Here is a tiny trained network, its code and every weight. The questions are about switching its units off for an input and a target symbol, where a switched-off unit gives its printed mean instead of its output.

import numpy as np


def w(rows, s, z=0):
    codes = np.array(rows[::2]) - 128.0
    scale = np.full(codes.shape[1], s)
    scale[-1] = z or s
    return codes * scale


def softmax(a):
    e = np.exp(a - a.max(-1, keepdims=True))
    return e / e.sum(-1, keepdims=True)


def log_softmax(a):
    a = a - a.max(-1, keepdims=True)
    return a - np.log(np.exp(a).sum(-1, keepdims=True))


def net(x, mask):
    ids = ['Ξβγδηστ'.index(c) for c in x.split()]
    T = len(ids)
    res = E[ids] + P[:T]
    u = 0
    for l in range(2):
        r = res
        for j in range(3):
            rows = slice(3 * j, 3 * j + 3)
            q, k, v = (r @ M[l][rows].T for M in (Q, K, V))
            z = softmax(np.where(np.tri(T) > 0, q @ k.T / 3**0.5, -1e9)) @ v
            o = O[l][rows]
            res = res + np.where(mask[u + j], z, o[:, -1]) @ o[:, :-1]
        u += 3
    return log_softmax(res[-1] @ U[:, :-1].T + U[:, -1])


Q, K, V, O = {}, {}, {}, {}
E = w([
[55,104,193],'Ξ',
[57,202,20],'β',
[87,150,137],'γ',
[184,152,249],'δ',
[80,58,13],'η',
[191,223,184],'σ',
[171,71,83],'τ',
],0.013)
P = w([
[102,199,254],'0',
[157,197,124],'1',
[199,208,104],'2',
[244,199,83],'3',
[254,179,89],'4',
[202,112,130],'5',
[186,119,202],'6',
],0.0041)
Q[0] = w([
[194,217,142],'0.h1',
[150,48,157],'0.h1',
[137,165,189],'0.h1',
[149,50,99],'0.h2',
[88,189,173],'0.h2',
[124,45,54],'0.h2',
[117,157,145],'0.h3',
[126,41,175],'0.h3',
[118,251,155],'0.h3',
],0.011)
K[0] = w([
[255,162,117],'0.h1',
[92,175,155],'0.h1',
[174,95,237],'0.h1',
[9,216,111],'0.h2',
[190,36,130],'0.h2',
[105,165,74],'0.h2',
[87,153,196],'0.h3',
[128,87,111],'0.h3',
[103,238,98],'0.h3',
],0.0091)
V[0] = w([
[107,142,68],'0.h1',
[114,157,40],'0.h1',
[164,170,228],'0.h1',
[130,150,65],'0.h2',
[197,140,128],'0.h2',
[106,202,107],'0.h2',
[98,118,186],'0.h3',
[193,4,92],'0.h3',
[185,79,79],'0.h3',
],0.012)
O[0] = w([
[140,155,228,202],'0.h1',
[99,146,178,240],'0.h1',
[92,103,59,66],'0.h1',
[71,159,239,194],'0.h2',
[144,222,56,120],'0.h2',
[2,155,176,214],'0.h2',
[148,103,89,66],'0.h3',
[193,188,125,1],'0.h3',
[246,245,233,102],'0.h3',
],0.006,0.0068)
Q[1] = w([
[157,144,150],'1.h1',
[137,167,156],'1.h1',
[246,99,89],'1.h1',
[210,168,123],'1.h2',
[127,169,110],'1.h2',
[85,112,142],'1.h2',
[167,188,24],'1.h3',
[181,119,147],'1.h3',
[191,83,204],'1.h3',
],0.013)
K[1] = w([
[159,110,126],'1.h1',
[134,104,143],'1.h1',
[250,199,149],'1.h1',
[83,111,44],'1.h2',
[135,87,151],'1.h2',
[194,108,164],'1.h2',
[93,137,105],'1.h3',
[126,111,103],'1.h3',
[207,141,240],'1.h3',
],0.011)
V[1] = w([
[171,128,106],'1.h1',
[38,254,238],'1.h1',
[114,14,151],'1.h1',
[49,73,224],'1.h2',
[79,139,74],'1.h2',
[136,216,67],'1.h2',
[129,107,126],'1.h3',
[82,194,4],'1.h3',
[62,197,57],'1.h3',
],0.0076)
O[1] = w([
[147,177,124,75],'1.h1',
[144,73,150,254],'1.h1',
[156,114,79,143],'1.h1',
[132,98,103,196],'1.h2',
[27,128,74,134],'1.h2',
[3,104,165,115],'1.h2',
[134,145,125,123],'1.h3',
[125,144,184,138],'1.h3',
[139,121,187,168],'1.h3',
],0.0084,0.014)
U = w([
[190,106,6,69],'Ξ',
[186,17,81,24],'β',
[172,90,49,254],'γ',
[161,131,87,153],'δ',
[255,119,110,130],'η',
[113,132,132,17],'σ',
[197,151,170,124],'τ',
],0.0071,0.006)

Each question gives the input, a string of symbols that net reads in full, and the target symbol t.
The units are the heads (3 rows each of Q, K, V and O). Each row of codes is followed by its name. A weight is (code - 128) times the scale printed after its matrix; where a second scale follows, it is the last column's (O and U).
mask holds one flag per head, layer by layer. A switched-off head (its flag False) gives its mean, the last column of its rows in O, instead of its output. The means were averaged over made-up inputs and are rounded, as every weight is.
A unit's drop is (log p(t) with every unit on - log p(t) with that unit switched off) / (log p(t) with every unit on - log p(t) with every unit switched off).
The circuit of an input: a set's keep is (log p(t) with only the set's units on - log p(t) with every unit switched off) / (log p(t) with every unit on - log p(t) with every unit switched off). Starting from all 6 units, units are removed one at a time, each time the one whose removal leaves the highest keep (on an exact tie, the one counted first), for as long as the keep stays at least 0.8.
circuit, biggest first: the units of the circuit, biggest drop first
unit that matters most: the unit with the biggest drop
which heads matter: for each layer, one digit per head in row order, 1 if its drop is at least 0.15 and else 0, layers parted by /
drop of u: that unit's drop, to one decimal
input η Ξ η τ, target η: which heads matter : 111 / 010
input τ β τ, target τ: circuit, biggest first : [0.h3 0.h2]
input β β τ β β β Ξ, target β: unit that matters most : 1.h1
input σ γ β, target σ: which heads matter : 110 / 011
input β Ξ γ, target β: circuit, biggest first : [0.h2 1.h1 0.h3]
input β δ β β β γ, target β: which heads matter : 111 / 100
input τ β η, target τ: circuit, biggest first : [0.h3 0.h1]
input τ β β β β η β, target τ: circuit, biggest first : [0.h3 1.h2 1.h3]
input γ β η Ξ σ, target γ: which heads matter : 100 / 000
input τ τ Ξ β η, target τ: circuit, biggest first : [0.h3 0.h2 0.h1]
input β β β β τ σ, target β: drop of 1.h2 : 0.1
input η τ β β, target τ: drop of 0.h3 : 0.5
input β β Ξ, target β: drop of 1.h1 : 0.4
input β η γ Ξ β γ β, target β: drop of 1.h1 : 0.7
